Below is a small trained network, with its code and all its weights. Each question gives an input and a target symbol and asks what happens when units are switched off, that is, made to give their printed mean instead of their output.

import numpy as np


def w(rows, s, z=0):
    codes = np.array(rows[::2]) - 128.0
    scale = np.full(codes.shape[1], s)
    scale[-1] = z or s
    return codes * scale


def norm(h):
    return h / np.sqrt((h * h).mean(-1, keepdims=True) + 1e-5)


def f(y):
    return np.maximum(y, 0)


def softmax(a):
    e = np.exp(a - a.max(-1, keepdims=True))
    return e / e.sum(-1, keepdims=True)


def log_softmax(a):
    a = a - a.max(-1, keepdims=True)
    return a - np.log(np.exp(a).sum(-1, keepdims=True))


def net(x, mask):
    ids = ['ΓΨβδεζηλω'.index(c) for c in x.split()]
    T = len(ids)
    res = E[ids] + P[:T]
    r = norm(res)
    for j in range(2):
        rows = slice(2 * j, 2 * j + 2)
        q, k, v = (r @ M[0][rows].T for M in (Q, K, V))
        z = softmax(np.where(np.tri(T) > 0, q @ k.T / 2**0.5, -1e9)) @ v
        o = O[0][rows]
        res = res + np.where(mask[j], z, o[:, -1]) @ o[:, :-1]
    y = f(norm(res) @ A[0][:, :-1].T + A[0][:, -1])
    res = res + np.where(mask[2:6], y, B[0][:, -1]) @ B[0][:, :-1]
    return log_softmax(norm(res)[-1] @ U[:, :-1].T + U[:, -1])


Q, K, V, O, A, B = {}, {}, {}, {}, {}, {}
E = w([
[112,30,136,165],'Γ',
[184,249,87,103],'Ψ',
[162,160,218,200],'β',
[113,48,167,177],'δ',
[193,145,193,89],'ε',
[181,194,155,197],'ζ',
[132,45,137,152],'η',
[114,76,145,246],'λ',
[165,142,165,171],'ω',
],0.017)
P = w([
[172,117,153,148],'0',
[4,144,193,222],'1',
[178,133,155,110],'2',
[9,145,175,186],'3',
[151,137,131,96],'4',
[56,119,160,153],'5',
[161,137,142,88],'6',
],0.016)
Q[0] = w([
[6,179,165,87],'head 1',
[70,161,84,96],'head 1',
[109,103,127,54],'head 2',
[41,142,143,91],'head 2',
],0.02)
K[0] = w([
[222,88,145,252],'head 1',
[118,123,71,232],'head 1',
[102,124,105,53],'head 2',
[136,110,195,228],'head 2',
],0.019)
V[0] = w([
[136,212,169,55],'head 1',
[140,179,2,141],'head 1',
[202,91,150,103],'head 2',
[218,112,32,93],'head 2',
],0.042)
O[0] = w([
[183,133,181,73,134],'head 1',
[114,253,96,160,5],'head 1',
[81,140,157,72,175],'head 2',
[54,151,204,137,56],'head 2',
],0.033,0.031)
A[0] = w([
[146,59,177,137,200],'neuron 1',
[236,86,117,180,254],'neuron 2',
[45,104,125,133,152],'neuron 3',
[158,178,3,152,81],'neuron 4',
],0.036,0.0062)
B[0] = w([
[132,189,49,156,254],'neuron 1',
[97,224,201,177,254],'neuron 2',
[184,204,176,112,160],'neuron 3',
[115,85,255,74,164],'neuron 4',
],0.035,0.027)
U = w([
[94,94,53,139,194],'Γ',
[98,240,184,117,64],'Ψ',
[238,134,112,138,1],'β',
[112,76,90,159,177],'δ',
[179,54,193,90,175],'ε',
[107,228,31,121,85],'ζ',
[7,107,155,142,139],'η',
[92,115,123,174,129],'λ',
[173,144,48,94,125],'ω',
],0.013,0.0051)

Each question gives the input, a string of symbols that net reads in full, and the target symbol t.
The units are the heads (2 rows each of Q, K, V and O) and the neurons (one row each of A and B). Each row of codes is followed by its name. A weight is (code - 128) times the scale printed after its matrix; where a second scale follows, it is the last column's (O, A, B and U).
mask holds one flag per unit, heads first, then neurons. A switched-off unit (its flag False) gives its mean, the last column of its rows in O or B, instead of its output. The means were averaged over made-up inputs and are rounded, as every weight is.
A unit's drop is (log p(t) with every unit on - log p(t) with that unit switched off) / (log p(t) with every unit on - log p(t) with every unit switched off).
The circuit of an input: a set's keep is (log p(t) with only the set's units on - log p(t) with every unit switched off) / (log p(t) with every unit on - log p(t) with every unit switched off). Starting from all 6 units, units are removed one at a time, each time the one whose removal leaves the highest keep (on an exact tie, the one counted first), for as long as the keep stays at least 0.8.
circuit, biggest first: the units of the circuit, biggest drop first
unit that matters most: the unit with the biggest drop
k most important neurons: the k neurons with the biggest drops, biggest first
drop when u is switched off: that unit's drop, to one decimal
input δ ε δ Ψ, target Γ: unit that matters most	head 1
input λ ω β δ, target η: 3 most important neurons	[neuron 4; neuron 2; neuron 1]
input ω Ψ η ε, target ζ: circuit, biggest first	[neuron 1; neuron 4]
input ε ζ β ε, target β: circuit, biggest first	[head 2; head 1; neuron 2]
input ζ η β, target β: circuit, biggest first	[neuron 1; head 1; neuron 4]
input ω δ λ Γ β, target β: 3 most important neurons	[neuron 1; neuron 4; neuron 2]
input η Γ ω δ ζ, target ζ: 2 most important neurons	[neuron 1; neuron 3]
input ζ β ζ δ ω, target ω: 3 most important neurons	[neuron 2; neuron 1; neuron 4]
input ζ δ ω Ψ δ η, target ζ: 3 most important neurons	[neuron 2; neuron 4; neuron 1]
input λ ζ ζ δ, target η: 2 most important neurons	[neuron 4; neuron 1]
input Γ ζ Γ, target Γ: 2 most important neurons	[neuron 2; neuron 4]
input λ λ δ ζ, target η: 3 most important neurons	[neuron 4; neuron 1; neuron 2]
input β Γ ω, target ω: 3 most important neurons	[neuron 2; neuron 1; neuron 3]
input η η δ ζ, target δ: circuit, biggest first	[head 1]
input Γ ζ δ Γ λ δ δ, target δ: drop when head 1 is switched off	0.7
input λ ω δ ζ, target η: drop when neuron 2 is switched off	0.2
input ε Ψ Ψ ζ λ ζ η, target Ψ: drop when neuron 3 is switched off	0.0
input ω ε Ψ ω, target ζ: drop when neuron 3 is switched off	0.0
input ζ β ζ, target ζ: 3 most important neurons	[neuron 1; neuron 4; neuron 2]
input ε Ψ ω ω, target β: circuit, biggest first	[head 2]
